Below is a small trained network, with its code and all its weights. Each question gives an input and a class and asks what happens when units are switched off, that is, made to give their printed mean instead of their output.

import numpy as np


def w(rows, s, z=0):
    codes = np.array(rows[::2]) - 128.0
    scale = np.full(codes.shape[1], s)
    scale[-1] = z or s
    return codes * scale


def f(y):
    return y / 2 * (1 + np.tanh(0.7978845608 * (y + 0.044715 * y**3)))


def log_softmax(a):
    a = a - a.max(-1, keepdims=True)
    return a - np.log(np.exp(a).sum(-1, keepdims=True))


def net(x, mask):
    res = np.array(x, float).reshape(1, 6) / 4 @ E
    y = f(res @ A[0][:, :-1].T + A[0][:, -1])
    res = res + np.where(mask, y, B[0][:, -1]) @ B[0][:, :-1]
    return log_softmax(res[-1] @ U[:, :-1].T + U[:, -1])


A, B = {}, {}
E = w([
[52,125,64,73,178,110,68,52,110],'x0',
[43,175,126,123,157,118,249,127,147],'x1',
[105,127,149,136,106,143,109,113,160],'x2',
[130,129,113,112,129,116,136,167,120],'x3',
[105,224,148,190,63,18,110,89,53],'x4',
[128,124,126,129,128,126,128,125,130],'x5',
],0.012)
A[0] = w([
[73,70,94,29,168,176,31,94,82,161],'N0',
[207,34,148,154,115,187,64,146,89,253],'N1',
[199,201,224,211,38,47,105,207,149,246],'N2',
[65,186,130,128,105,57,111,95,102,117],'N3',
[153,167,80,192,31,39,58,123,84,204],'N4',
[181,46,217,147,127,237,130,182,125,255],'N5',
[61,169,76,99,147,102,42,107,73,179],'N6',
[198,79,201,142,71,199,249,159,164,194],'N7',
[107,140,159,125,201,143,229,127,195,131],'N8',
[185,158,133,129,150,108,2,143,85,247],'N9',
[44,180,98,222,91,42,174,56,101,111],'N10',
[14,180,115,72,141,102,230,71,140,208],'N11',
],0.0092,0.0048)
B[0] = w([
[90,71,132,70,138,162,155,121,187,198],'N0',
[183,132,101,114,81,122,3,195,184,211],'N1',
[241,164,175,188,81,139,162,80,59,250],'N2',
[148,83,103,138,37,85,149,185,130,187],'N3',
[174,112,211,103,43,106,132,90,171,220],'N4',
[90,105,96,166,134,145,46,188,91,226],'N5',
[145,60,78,50,48,84,79,83,154,190],'N6',
[78,191,119,203,176,110,105,192,60,231],'N7',
[68,186,116,114,165,149,150,106,97,186],'N8',
[228,132,118,127,108,50,78,79,193,193],'N9',
[177,91,116,125,67,91,155,229,85,217],'N10',
[104,84,38,161,152,202,145,202,67,214],'N11',
],0.011,0.02)
U = w([
[156,107,64,186,81,120,30,186,77,217],'0',
[211,213,192,203,98,111,97,49,103,63],'1',
[137,109,80,55,205,143,42,103,236,201],'2',
[137,111,135,101,50,65,97,30,146,3],'3',
[66,228,141,205,223,147,121,164,78,84],'4',
[160,213,146,187,83,146,254,123,48,100],'5',
[56,105,47,91,203,212,134,78,99,134],'6',
],0.0093,0.0046)

Each question gives the input, the list of numbers given to net, and the class t.
The units are the neurons (one row each of A and B). Each row of codes is followed by its name. A weight is (code - 128) times the scale printed after its matrix; where a second scale follows, it is the last column's (A, B and U).
mask holds one flag per neuron, in row order. A switched-off neuron (its flag False) gives its mean, the last column of its row in B, instead of its output. The means were averaged over made-up inputs and are rounded, as every weight is.
A unit's drop is (log p(t) with every unit on - log p(t) with that unit switched off) / (log p(t) with every unit on - log p(t) with every unit switched off).
k most important neurons: the k neurons with the biggest drops, biggest first
drop of u: that unit's drop, to one decimal
input [2,6,-1,-4,0,2], class 6: 2 most important neurons : (N2, N1)
input [0,7,-1,3,8,2], class 5: most important neuron : (N1)
input [0,4,-8,5,-3,-7], class 4: 2 most important neurons : (N6, N0)
input [1,8,-7,6,-7,8], class 6: 2 most important neurons : (N2, N11)
input [6,-4,1,-1,0,-1], class 2: 2 most important neurons : (N2, N0)
input [0,-1,1,-3,7,0], class 1: 2 most important neurons : (N2, N0)
input [0,-7,-8,-4,5,-6], class 1: 2 most important neurons : (N2, N0)
input [-2,4,-6,0,0,7], class 4: 2 most important neurons : (N2, N4)
input [7,0,-3,-5,7,-4], class 3: 2 most important neurons : (N4, N6)
input [-1,8,0,6,3,-1], class 5: 2 most important neurons : (N1, N5)
input [-1,7,3,-2,8,1], class 5: drop of N5 : 0.2
